Here is a tiny trained network, its code and every weight. The questions are about switching its units off for an input and a class, where a switched-off unit gives its printed mean instead of its output.

import numpy as np


def w(rows, s, z=0):
    codes = np.array(rows[::2]) - 128.0
    scale = np.full(codes.shape[1], s)
    scale[-1] = z or s
    return codes * scale


def f(y):
    return np.maximum(y, 0)


def log_softmax(a):
    a = a - a.max(-1, keepdims=True)
    return a - np.log(np.exp(a).sum(-1, keepdims=True))


def net(x, mask):
    res = np.array(x, float).reshape(1, 6) / 4 @ E
    y = f(res @ A[0][:, :-1].T + A[0][:, -1])
    res = res + np.where(mask, y, B[0][:, -1]) @ B[0][:, :-1]
    return log_softmax(res[-1] @ U[:, :-1].T + U[:, -1])


A, B = {}, {}
E = w([
[31,105,210,154],'x0',
[108,248,118,193],'x1',
[125,199,167,2],'x2',
[47,118,20,85],'x3',
[128,128,129,127],'x4',
[129,128,128,131],'x5',
],0.0051)
A[0] = w([
[129,82,132,99,105],'n0',
[140,41,139,83,66],'n1',
[10,110,197,143,91],'n2',
[106,163,130,156,91],'n3',
[113,201,118,156,99],'n4',
[137,82,100,213,42],'n5',
[142,137,148,120,130],'n6',
[164,141,163,154,98],'n7',
[119,201,117,178,120],'n8',
[82,122,176,138,104],'n9',
[123,151,138,78,59],'n10',
[136,152,152,87,117],'n11',
[110,205,120,160,91],'n12',
[125,159,152,65,66],'n13',
[131,92,105,175,4],'n14',
[156,134,171,133,125],'n15',
[108,162,160,71,72],'n16',
[226,155,54,127,101],'n17',
[195,140,188,148,147],'n18',
[179,154,94,97,104],'n19',
[149,28,148,73,85],'n20',
[130,84,100,218,103],'n21',
[109,120,145,129,110],'n22',
[123,96,136,149,58],'n23',
[199,142,70,120,76],'n24',
[56,132,173,146,99],'n25',
[171,138,188,137,153],'n26',
[94,127,159,129,118],'n27',
[85,137,153,137,127],'n28',
[122,126,113,124,108],'n29',
[140,150,152,89,112],'n30',
[124,152,148,78,86],'n31',
[77,123,61,107,65],'n32',
[167,139,103,127,102],'n33',
[28,126,32,92,90],'n34',
[196,117,200,153,93],'n35',
],0.012,0.0017)
B[0] = w([
[161,177,134,129,179],'n0',
[193,218,133,136,218],'n1',
[204,22,131,114,234],'n2',
[160,166,132,127,165],'n3',
[174,209,135,118,196],'n4',
[49,138,147,39,216],'n5',
[105,130,120,133,151],'n6',
[100,132,103,168,177],'n7',
[183,218,135,123,208],'n8',
[163,75,127,128,181],'n9',
[83,127,144,91,173],'n10',
[83,129,139,88,177],'n11',
[179,215,133,121,200],'n12',
[68,131,146,70,191],'n13',
[79,143,151,75,173],'n14',
[104,122,107,165,174],'n15',
[71,126,143,68,193],'n16',
[195,24,148,118,232],'n17',
[90,104,94,200,215],'n18',
[148,61,145,114,188],'n19',
[204,236,133,135,238],'n20',
[48,135,155,44,229],'n21',
[144,110,128,124,148],'n22',
[112,130,134,95,155],'n23',
[177,51,138,122,200],'n24',
[177,67,128,126,192],'n25',
[96,118,96,186,199],'n26',
[152,95,128,123,164],'n27',
[162,99,128,127,167],'n28',
[124,127,124,143,141],'n29',
[83,129,138,92,174],'n30',
[83,132,140,80,179],'n31',
[93,119,105,207,200],'n32',
[154,91,130,125,164],'n33',
[64,120,85,255,255],'n34',
[85,130,88,211,217],'n35',
],0.028,0.005)
U = w([
[36,102,67,239,139],'0',
[188,1,159,98,67],'1',
[10,128,177,24,247],'2',
[184,226,146,128,57],'3',
],0.0076,0.0011)

Each question gives the input, the list of numbers given to net, and the class t.
The units are the neurons (one row each of A and B). Each row of codes is followed by its name. A weight is (code - 128) times the scale printed after its matrix; where a second scale follows, it is the last column's (A, B and U).
mask holds one flag per neuron, in row order. A switched-off neuron (its flag False) gives its mean, the last column of its row in B, instead of its output. The means were averaged over made-up inputs and are rounded, as every weight is.
A unit's drop is (log p(t) with every unit on - log p(t) with that unit switched off) / (log p(t) with every unit on - log p(t) with every unit switched off).
The circuit of an input: a set's keep is (log p(t) with only the set's units on - log p(t) with every unit switched off) / (log p(t) with every unit on - log p(t) with every unit switched off). Starting from the 12 units with the biggest drops (on a tie, the unit counted first), units are removed one at a time, each time the one whose removal leaves the highest keep (on an exact tie, the one counted first), for as long as the keep stays at least 0.8.
circuit, biggest first: the units of the circuit, biggest drop first
top k neurons: the k neurons with the biggest drops, biggest first
drop when u is switched off: that unit's drop, to one decimal
input [8,-4,2,5,1,-8], class 1: circuit, biggest first	[n2]
input [5,-6,-1,-6,6,-6], class 0: top 2 neurons	[n35 n18]
input [5,-6,2,6,-4,-7], class 0: top 4 neurons	[n34 n32 n8 n12]
input [1,-6,5,-7,7,-7], class 0: top 2 neurons	[n35 n18]
input [7,1,-6,-3,1,-3], class 1: top 2 neurons	[n2 n25]
input [-8,1,6,-8,7,5], class 0: top 4 neurons	[n35 n18 n26 n2]
input [0,-7,6,6,-5,-5], class 3: top 2 neurons	[n20 n1]
input [8,4,-6,-7,-8,-4], class 1: top 2 neurons	[n2 n34]
input [6,8,5,5,3,1], class 3: top 4 neurons	[n12 n4 n8 n17]
input [-6,-3,6,4,-3,8], class 1: top 3 neurons	[n17 n24 n21]
input [-8,-1,-7,2,6,5], class 1: top 2 neurons	[n17 n24]
input [-2,-2,3,-3,-5,-4], class 0: top 2 neurons	[n21 n5]
input [-1,-4,-6,2,-4,-6], class 2: drop when n20 is switched off	0.0
input [0,7,-6,-4,-3,0], class 3: circuit, biggest first	[n8]
input [6,-8,2,4,-6,1], class 3: drop when n20 is switched off	0.9
input [2,-5,3,7,5,6], class 0: drop when n34 is switched off	2.1
